Each row has a class, written after it.
[-143  -83  -13 -316  243 -320  266  329 -208  -20  -34 -155   49  339
  143 -330   47  -28   37   40    7  -24 -168  110  -47   19  372  -17
 -229  -50  -30 -260  264   20  123 -150 -156  -16  -12  264 -181 -194
  366]
Z_809
[ -73 -114  -59   93  151   33  106  250   71 -192   25  -94   27   48
  -21   22  -38  -51    9  -55 -147   48 -254   60   32  -34  223  101
  -20   40   19  -94   97  -74 -170  104   22  143   53    8  109 -116
  -71]
Z_809
[  42  -56 -116 -343  338  -63   11  382 -125  -70  136  -23  267  183
   45  156  132  -23   -1 -175  -33 -167  -79  160   39   50 -163  -51
 -212  110   36 -138   63  127 -138  -44   -7  174   30  244   19  305
  125]
Z_134
[  99   36 -136   36  160    1  114  180  -54 -195  151    1  102   56
  -35  -32 -120   22   10 -187  -35   55 -120   45  -10  -33  118 -133
   35  -36   27 -207  165   25  -51  -27   27  151  -24  170  -68  218
   82]
Z_434
[-117   38   45 -144    8   -9  -36  330   73   62  -96   52    2  -44
  168   -9   17   50  151  113   22   99   48 -127   25  -26   92  169
 -213 -113    6   32    1 -113   80  -17   32  -60 -133  -76   85 -209
  -88]
Z_489
[ 121  126   -6  -14  -68  -26  111  -40  -42   73  -17  -93 -183  -37
  -84  207   36    8  -77 -113  -49   74   22  -22  -13  140  -16   70
 -102   65  -82   -1 -173  -86   50  -47   72   19    6   46 -102  -19
  -15]
Z_979
[ -13   49 -136  -54  -76 -112  -70  137   77  166 -112  132  256  305
  369  215  -48  136    9   92    9  -54 -166  -52 -165  270  -66  306
  -12    8 -260  159 -172 -182  286 -152   99  163  207  103   83  104
   66]
Z_434
[-123   88   13   29 -167   33  -59  198  272  267  -61    5  121   18
  208    7 -168  108  -27  -25   48  -23  103 -281  -88   45  134  137
   -4 -171  -99  -31 -184   46   44  -29  178   -9  161 -105 -173 -162
  -45]
Z_217
[ -62   72  -96  -12  -68  -44  -73  163  121  -45  -49   46  106  189
  117  -53   97   63   63  -54  -71    4  -45 -133  -33  234  -23  194
   36   26  -49  120 -163  -69  126  -43  142  170  183  111  -20  -32
   19]
Z_93
[ -34  -40 -121  -28  184   -6   62  210   60 -105   74   -7  103   50
  -40 -133   16  -60   26   -6    5   64  -64  -28   41  -90   60  -45
   37   56   17  -17  185   78  -15 -102   49   40  -28  115  -43   76
   42]
Z_349
[ -25   26  -28 -118   -6 -252  -68  141  -17  122  -49    2   32  118
  111 -145    5  112   99  -35  -39  -37  -19  -76  -86  163  -12   58
  -43 -103  -34   15  -85   34   89  119 -104   97   33   86   49 -130
  115]
Z_489
[ 117   88 -107   34  -50  -70   90  -85  -23   15   21    7 -157  -24
 -191   60   19 -121  -51   63   15  -36  -80  -11  -77  134 -178   14
   52  188   -5  145    8  -87   76  -33   28    2   86  -17  -76   25
   10]
Z_779
[ 162  117 -195   55  -78  -27   41 -140   38  -22  -59   77 -237   30
 -123  225   -6  -14  -44   56  -16   54   57   -6  -27   79 -152   86
  -58  113  -76  136 -115  -62   53  -77  127  -21   67  -48   40  108
    0]
Z_349
[ 141   52 -186  142   93  -73 -136   64   26 -102  277  236   38 -227
  -41  -70  -23  -66  164  -66   -1  -43  -72  135 -111   40  140  -98
   49   34  -40   48   94   27   65   94   84  229   73  -27  -80   87
   32]
Z_979
[ 123  111  -70   30  -27   -5  -22 -136  135   96  -58  246 -321  -20
 -147   26 -116    9  -64   38  -49   82   72    4   -8   87  -72   41
  -28   44 -113  155 -132   17   -5  -48   91   98   30  -18   90   78
   59]
Z_60
[-238   59  155 -300  233 -304   38   56 -527  450  196   60   58   96
    7  132  113  104  -18  -14 -307 -112  182  204  182  196  176  466
  245 -169   -6  385   45   78  -78   69  -52 -149  253  -73 -289   68
  133]
Z_93
[-129   88  -16 -108  -55   17   -8  120  120  -23  -61   -2  106   23
  153  -78   23   39   61   58  -33  -87    5 -105  -25   97   88  151
   -6  -65   -6   82  -66  -22   69    4   67   80   60  -27  -55 -115
  -50]
Z_93
[-195   12 -310   74  176 -201  219  206  122 -202   79 -319 -115  135
 -147 -137   96  -33  170 -203   55  -38   20 -197   51 -205   53  -56
  -22  -28 -141  -80  181  -95  -47 -137   18  224 -151  -10   -5    1
   -6]
Z_979
[  69    7 -110  -17  209  -37  116  308 -116 -261  105  -58   87  201
   80  -24   56   76   44 -203    5  193  -79   63   23  -43  -20  -59
 -145    8   26  -97  104  -23    6  -99  -52  100 -126  244  153  241
  165]
Z_93
[  40  -23 -175  106  -48  103   59  -87  144 -371  -86  -79  187  -98
   18  185  -16 -167  -31  -90   70  211  -65 -186    1 -202 -115  -11
 -131  136  116  -71   27  -12  -25    7  219  -66    0  156 -115 -100
   46]
Z_824
[ 103  -33   16  -20   63 -171   61  244  129    9  -71  -39  302  180
  -53  -20   33  -14 -149 -111   72   31  107 -200   -9  232   52 -125
  166  -10  -45  -45  218  -73  -25  -46  -27   44  -21  270 -260   42
  118]
Z_489
[ 113   34  -76   52 -154  -61    7  -23  -29   42  -99   74 -165  -19
 -135  176   22   -1  -74  -47    7   19   97   31  -47   40 -117  -50
  -32  139  -71  121 -132  122  146 -150  -30   25   81   48  -21  154
   55]
Z_217
[  69   33 -379  182  361  -85   85 -212  -16 -364  197  142 -160  113
 -202  -61  -53   51  191 -139  -67 -163 -312  -53   49  -56   88  -86
  154 -130  -50  -16  377  -97   46  111   87  417  -61  -57  -76   27
   21]
Z_217
[ -22   24  -91  155  147   12   50  134  -45  -20  162    8   -3   28
  -37  -85 -127  -27  142    0  -48   51  -76    3   74 -173  148  -69
    8  -41   66  -26  247   22  -21   26   38   13   -2   59  -17    7
   -1]
Z_434
[-164    9  -43 -134  -14  -33   74   16   11   38    7 -107   75   56
  170   50   -2  106   46   13  -47  -94   88 -104  -10   77  -18  234
  -50  -94  -92   32 -111 -148  103   26   79  126   76  179   51   -3
  -46]
Z_824
[ -71   14   41  -51   70   -6  -63   31  201   81  -78  121  256  149
  182   -7  -41   97   -1   53  -76 -111   -8  -19  -59  194   54  115
   91  -69  -73  102  -63   27   66   18   56   78  111  -24   16  -62
  -66]
Z_60
[ 110   75    5   78  -36   20   77  -65    6   34   -6  203 -255  -35
 -150   10  -33  -75 -101  -88  -33  -56  -77   45  -24  201   15  -56
   30   25  -57   -8 -139  -52   10   31   25   57   90  -81    9   81
   14]
Z_349
[ -20 -125 -158   96  -83  -29  -44  144   33 -510  -34    6  102  -15
   53   37  246 -202   56  135   52  -39  -41   55 -149   54   83  126
  -15   72  107  -40   17  -98   39   28    0  164  176  145  -79  116
  -20]
Z_809
[ -12  -28  -63  305  -74  -67  110  174 -117 -131 -113 -166  305   59
   -8 -137  115 -124  192 -108  124   26 -165 -127   -1 -220  187 -121
 -155   94  143 -285  213   17   -9  -18  -53 -114  -28  -46    2   42
 -147]
Z_809
[ -94    9 -136  -25   13   -5   21   20  136   45 -120   86  119  129
  169   17   -8   67    6   86  -29  -98   10  -76    2  154  -26  133
  110  -41  -82   36 -150   -2  141  -25  130   46   97   31  -37  -93
  -77]
Z_349
[  -7   50  -15  -92   33  -91  -29  126   85  114  -99   24  208   92
  187   31  -89  151   57   39  -68 -105   30  -84  -32  136   65  125
   30  -94  -43   32 -111  -46  100   -6   37  108  113   74   15 -137
  -17]
Z_979
[ 126  139 -239  105   39 -113  186   42   30 -140 -137   74    1  156
    7  185   25  -29   -7  -91   31  100   -6  -81  -73  191 -160   36
 -118   69  -82  118  -62 -149  141  -49  137   77   93   23    1   91
  -20]
Z_809
[ 109   37 -222  167   35   36  100 -269   36  -77   53  130 -446 -159
 -254   42  -48  -31  -32  -80 -107   88  -14 -100   30  -33  -54   -9
  132   31   -4  162 -116  157   17 -111  186  128  108  -39 -171   41
   -3]
Z_779
[  72  112 -206  206 -371   81    2  -37  -25  -32 -121  104 -225  -19
 -227  -80   61 -159  -77  185  -30  -80   84  -31 -165 -109  -52  -61
 -109  199  -33   37 -242 -203   52   10   74   66  225  -18   53  195
    8]
Z_489
[   5  -24  -75   29   69  -52   14   15  136 -179   60   27  -28   56
  -28  110   42  -18  -67   34   -9  114  -16   66   48 -154   56   -5
  128   89   33  -38  216   98  -73 -114    9   87  -26  110  -11  156
  134]
Z_434
[-139    9  -30  -26    4   22  -57   84  162   22  -79   77   79  106
  116    5  -29   79   28   75  -38  -97   15 -135  -15   87    6  150
   35 -104  -68   81 -128  -68   69   58  116  100  115  -46   49 -122
  -31]
Z_349
[ -26  -33  -88 -156  153  -57   74  110 -143  -84   53 -133  132   25
    3  -80  -92  -24   56   25   24  177  -23    6   58 -171  105  -38
  -29   24   71  -40  162   55   71 -132  -23   42  -83  146 -108   62
   93]
Z_779
[ 128   69  -66  128  -29  -50  -37 -130  -16   36  -18   96 -124  -82
 -125  196    1  -39  -64   -3  -44  113   64   25  -44    8  -51   -7
  -18   65  -57  107 -176  -19  100   53   62   31   97   11    1   51
  -42]
Z_349
[-161  116  130  159  -80 -196   59 -160  117 -452  -99  141  -33  433
   11  -40   67   65  -49 -530  -93  307 -135   59  -55  326 -144   60
 -122   25  -21    7 -129 -285  163  257 -100  327  172  -34  504   38
 -156]
Z_489
[ 108  116 -150  129  -56 -126   72 -235   -8  149  -50   46 -379   35
 -113  121  -25  -73  108 -195   58   98  -74  -13  127  270 -124 -118
  -42  125 -239   87  111   90  -22 -115   49   22  -91 -100   10  -24
 -116]
Z_134
[ 389  -78   43  345   20 -341  104  285  524  497 -338  -71 -630 -260
 -224 -675  158   48   12 -195  209 -348 -282  -27   39  334  -12 -163
  253  -34 -343  172 -122  302  -33 -555 -183  431 -213  218  305   82
  237]
Z_134
[ 124  290 -168   76   84  -99  295   98 -199   -4  282  -45 -408   -3
 -172  176  -31  212  223 -436  -21  235  216   90   79   48  -47  -20
 -586   77 -196   68   96 -143  390 -151  241  114 -122  224  131  104
  -54]
Z_824
[ -14  -19   22  -78   54  -54   -7  216  274 -127 -199   59  258   45
   97  -95  -77   71   15   66    8   -7   12 -182 -103  192  -33  142
   53  -66   69  128 -136   22   89  -41  125  146  122   78  -18  -94
    1]
Z_809
[  38  100 -185  124 -168 -272  147  262  -23 -118  -43 -189 -262 -273
   76  502 -105   21   29  159  170   86  152   28 -124 -299 -188  269
 -406   58  -19  176 -231 -265  189  138   80  265   47   73  347  -23
  272]
Z_217
[ 165   76  -79  156 -156 -145  120  -56   27  -84  -74   79 -200  -64
  -53  236    9  -43  -60  -83  -18   19    6  -58 -100  186  -82   78
  -81  104   26  242 -209   -1  159  -11   47  176  254   17    8   70
   13]
Z_434
[  97  113 -105   43 -122  -65   58 -129   13  -31  -87   40 -349  -24
 -123  236   63  -57  -65  -17  -10   77   22  -18  -80  101 -116   30
  -97   75  -51  114 -115    2   72  -13   84   37  119  -33  -50   37
   38]
Z_134
[-148  -58  150  -28 -160  -82  -28  173  173  -13 -248  -52  173  120
  110   -9   85   49  -10  107  -28  -40  115 -149  -47  279   -5  241
   54    2   -7  147 -213  -50   55   30   60  184  193  102   92  -57
  -34]
Z_60
[-116  -27  171  -15  115   66   41  171  134   39   75  457  215  309
   56 -310  -40  200   85 -195 -126  -95  -84  -21  -24  428   62   76
   73   25  -41    6 -112  -87  213  -36  302   53  195   11  135  -29
  201]
Z_60
[-140   -1   39   23  -33  -48   -9  111  127  107 -161   95  174   82
  199  -82  -48  106  100   96  -39  -85    6 -111  -37   67   66  161
    2  -84  -13   40  -96  -62  162   33   81    1  106   20   94 -219
  -71]
Z_979
[  43  108 -141  -19  -12  -36  -50  -28  -69 -282   53  201  140  201
  -71 -142   21 -174   -4  199  -35  206 -110   62  -37 -223  170 -130
  -47  210  222 -153  270  -14   61   -6  -14    1   37  124 -148  140
  211]
Z_779
[ -24   -7 -115  -54  -69  -18  -21  177  160 -163   26 -214  221   82
  -15  -12   44  -71  -16  -69  -81  118 -127 -129   52  -90  103  132
   -1  173   47    5   67  -29    1  -73   22  163   -8  274  -67   45
  103]
Z_217
[  66   39  -26   44  -53  -72   57   29  -22   72 -172  104 -288   45
  -66  136  -45  -46  -79   -5    6   73 -100  -35  -47   44 -137   13
  -59   11  -35  -11 -126  -19    2  -50   33   70  105  -28   87  102
   35]
Z_60
[  -7  -51 -121   73  -35 -196  176 -197  397 -175 -277 -111 -198  177
   18   31   96 -112  -67  257  169  -68   52 -213 -128  182 -205   82
  226   34  -82   17 -117 -166  -18 -188   87  150   69   11  107   93
   13]
Z_60
[ 142   99  120 -167  112  -39   71 -103 -206   85  149  282 -573 -229
 -173  139  -18  -94  -81   25 -106   86  -19  122   18  -34   -6 -158
  -35   10   91  138  -25   36   30  -43 -147   32   52  -66   18  124
  155]
Z_134
[  3 -18 -76  -5 115 -40  48 119  25 -84   3 -52 215  85  28 -11   8 -29
 -17  -7 -20  40  -6  37  -7 -56 118 -78   1  43  13 -71 128  82  48 -29
  19   2  48 154 -74  27  29]
Z_349
[ -21   13  -14  -45  -21  -46  -73   74  132  125 -145   61   46   99
   94   22  -90   89   17   93  -39  -69   29 -167  -40   43   -3  104
  -52  -92  -57  104 -130  -22   48  -40   43   86   78  -23   25 -107
  -26]
Z_60
[  89   72 -105    3    0  -25    7  -98  -80   45  112  154 -289  127
 -180  -10   30   63   11 -172  -39  -81   53   59  -87  141  -83  -37
 -183    1 -156    1 -120  -67  136  -68   77   68   46  -23  -16  155
   -6]
Z_60
[  39   80  -97   62    4   96   81 -176  -48 -122  110  136 -245  -57
 -128  172    4 -100  -87 -104  -66   22  -73  108  -85  128  -85   34
   24   93  -76  -36  -43   15   29  -21  119   26  172   16 -128  100
 -141]
Z_60
[  61  157  -76  -63  -22  -10   93   51   18   25  -58  145 -327  -23
 -105  118   26   -9  -21   42   83  -41  -16  -32  -93   94 -106   72
 -139   71  -85  168  -56   27  239 -115   20  129   99  -15  -14   64
  106]
Z_217
[ -19    7 -203  -27   20   38  -15  184  -82  -59  195  -53   -3  100
  -61  -39    8  -52   44  -93   28   82  -73   -7   26  -58   24  -57
   19  106   25  -34  260   47   28  -18   12   41   75   53 -146   76
  101]
Z_60
[ -88 -104   40  -42  -36  -70  -75  104  304  -49 -136   93  149  124
   92 -162   79  114   70   88  -35 -239   78 -159  -13  198   58   55
  200   -6 -117  153  -34   -8  -23 -175  -64  182   64  -44  189  -63
  -13]
Z_217
[  82   84 -271   89 -116  147   -5  106  -94   59  295  238 -478 -160
 -187  100  -66   65    8   91  -35 -116   69 -231    5 -549   28 -131
  -20   73  203 -136 -124   -2  342 -262  -17  -77   77  164 -267  -35
  232]
Z_134
[ -73   27  -60  -86  -11  -65  -48  114    2  -12 -197  104   91   85
   85   70   23  -61  -29  105    8   81  -52 -103  -37  -17 -177   83
  -42  -13   68  -46  -31 -147   43  107   68  -58   71    2   -8 -157
 -111]
Z_979
[   4   24  -82  -39  197   71  148  246  109 -178   76   48  317    8
   30 -133   18   26   86 -130  -16  -92  -85  -28   46  -11   70   28
  -62  117   27   46  146  -20   86 -172  117   79    7  121   14   -5
   48]
Z_809
[ 134   83   44  116  243 -313  202  -40    4 -141 -125  242 -315   78
  -60  223   40  -47   22 -293 -169   72 -311   80   -7  336   85 -114
 -105  -60   -5   13   45   90   32  204    2  262   77   15   85  -94
  139]
Z_134
[ 159    0 -181  116  152   -7  158  102  -40 -183  -82  -42 -220   29
  -82   90 -230  -89   52    8  -73  -70 -246  112  128 -141 -112 -218
   56  -47  176 -105  171   15 -254   76  -23  146  -17   28  253  163
  230]
Z_779
[  45  -49 -149 -145  221  -16   23  110   46 -110  150   32  106  152
  -31  -89  -52   18  -23  -72  -23   40 -132  -11    5  -83   -6 -101
    4   20   16    6  260   64  -45  -82  -64   22 -151   53  -90  117
  150]
Z_809
[   4  -10   87  142 -127 -194  102  120   65  -61 -240  -61 -114   52
  -55  201   36  -50  -12   81  -59   89   66   45  -57  233  -34   25
   24   62  -59   54 -111   45  -85   23   87   73   64   58  108   83
  104]
Z_217
[ -94  -46 -113  -45   49  -39  -63  133   92    4  -97  153  313  205
  182  -36  -38   81   55   36 -109 -109 -103 -139  -69   33  -34  152
   14  -63   27   40  -35  -12   50  -39  124  -51  143   32  -18  -70
  -60]
Z_134
[ 133  -31   16  -87  156 -396   48   19  107  -87  -57  196 -190  186
   19  195    8  111 -124 -245 -201  138 -150   66 -290  274  -21  -27
 -211  -78  -84   81 -111  243   15   68   93   95  179  -50  -34  -72
  290]
Z_60
[-108   -5  -27 -109 -362  -71   54   53  115  168   76 -195 -280 -244
   63  151 -143  -66   12  131  475 -311  320 -206 -112   74 -135  180
 -333  -55 -246 -172  -90 -440  -68  -40    4 -150 -179 -314    8 -276
 -330]
Z_93
[  65  116   96 -320  -32  -40 -152  358   97  228  -24  179  303  255
  128  -75  -46  137  -48   26    4   -1    1    1 -212  272  145   35
  -46   38  -79 -143  108   22  109 -108  -57  -41  204   47  -12  121
   37]
Z_60
[-162    8  -29 -113  -62  -91   48  292  146   40 -120 -210    5  148
  154  -18  -20   47   -3   46    4 -110   53 -149 -112  125   23  150
  -92 -176  -98  -43 -137  -62  -24  -28   -5   24   34   12 -102 -162
  -45]
Z_809
[ 113   89  206  165  -18  282   86 -379   50  496   99  -60  -87 -292
  -78  -46  -24   78  -68 -438  259   12  170  123  311  351 -360  270
 -393   46 -281  308 -202  -31   78 -155  899  103   10   28 -176   62
 -358]
Z_93
[  73  -54 -304   91  239   88   96  167   85 -307   22  147  231  135
   23 -132   19    7    4   43    6  -86 -206  -73   -5 -145   66  -38
  108   76   -4  -10  170   47  -54 -325    2   87 -121  -17 -102   99
   19]
Z_779
[ 115   65 -164   75  -18  -57   85 -126   26   43  -29   56 -361   19
 -134  125    9  -53   -6  -38  -29  -10  -12   29  -40   92 -103  -42
   -3   26  -85   85 -132  -26   58  -43   62   55   73  -86   36  132
    8]
Z_434
[-255 -141 -139 -194   28   59   31  192   41   12 -102 -153   88  102
  121 -265   13   90   15   35  -71  -23 -134 -283  -52  -50   -1  195
   79  -55 -110  121  -91   54  -47 -224   52  -14   93 -145  -86 -301
  -66]
Z_779
[  23  -54  -93   54  124  -54   15  232 -186  -72   49   15   -7  -24
    4  -68  -55 -114  -39  -35  -32  149 -157   35   36 -220  190 -138
  -96  -68   68 -176  160   39  -93   76  -97   33  -59   95 -174  -97
   27]
Z_217
[ -87  -54 -153  -88  201  -40  -11  270  224 -156  149 -113  227  241
   51   20   23   47   56 -135  -30  135  -93 -186   43  -16  -11  -67
   71  113 -136   29  100  -28  -30 -149   17  246 -104   95  113  122
   84]
Z_349
[ -77   88   29 -149 -105 -162 -106  135   50  135 -143   58   19  104
   81  -35  -44   84   93   28  -62   -6   -1  -45 -100  116   71   29
 -104  -35 -110   18  -25  -14  124   40  -26   49  114   23   92 -160
  121]
Z_824
[-103  150   28   84 -150 -247   84   23  104  237 -146  148  125  193
  233  -63  -67   -9  218 -165  -44   -4  -99 -210  113  429  147  265
  -70    4 -173  130 -179 -296   26  110  159  145  129 -158  298 -120
   91]
Z_217
[-180  114  -63 -141   20   14   50 -209  122 -121  -12   85  130  197
  192   81  247   -9   68   74    7   18  122  -54    7  263 -192  193
  -65   66  -29  168    9  -95  240   -8  354  -86  135  -63 -123 -116
 -178]
Z_349
[ -38 -103   -7    6 -179  -28   -1   21  191 -140 -363   10  344   40
  306  121  226   -6   -8   62  -76  -95  -71 -267 -165  122   85  103
  -53   66 -106  111 -319   13  116 -161   -8   -9  130    6   23 -241
   39]
Z_779
[-107   47 -124   96  -69  -26   18   52  162   38  -64   11   96  155
  140  -60  -22  107  136 -119   25  -78   15 -203  -38  150   56  116
   60 -103  -62   22 -105    0  185    8   94  150  164    1   50   27
    6]
Z_779
[-123  106   -2   -9  -72 -127  -28  -24   89   56 -168  106  137  181
  149  -78    7    3   86   14  -30  -63  -78 -180   -5  162   40  177
   23  -83    2   52   -7 -167   84  122   13   33  146  -23   72 -170
  -35]
Z_134
[  98   72 -172  204  -63  -69   87  -65 -203  -44  -91  -77 -269    6
  -65  323   -5   13  -18  -36   -7  197  166   21   25   13 -107  -33
  -17    8 -120  165 -262  -42   96 -126    0   34   17   -8  -63   62
   35]
Z_824
[  37  -36  -59  -17  105 -143   65  102  -11 -180   31 -173  120    2
   10   37  -16  -94  -56    3   30  217  -51  -18  -45 -259  106  -23
  -51   44   50 -150  160  -88  -37 -182  -46 -144  -78  106 -148 -134
    4]
Z_489
[  75  112 -110   54  -37  -18   75   44 -177    5  -30   40 -340    3
 -192  204  -44  -81  -70   95   85   64   57   59  -50  -29 -247   21
 -143   74  -47   39  -13 -158  -14   36   26    0   76  -25   82   94
   37]
Z_779
[ 160   34 -222   -4 -127   22   49  -85  -34  -70  -79    3 -190   52
  -59   58   98   -9 -118  -27   83   51   70  -23 -128   79 -152  -66
  133   24  -71   42  -95  -19  174 -165 -147    6   29   52  -41  333
   30]
Z_60
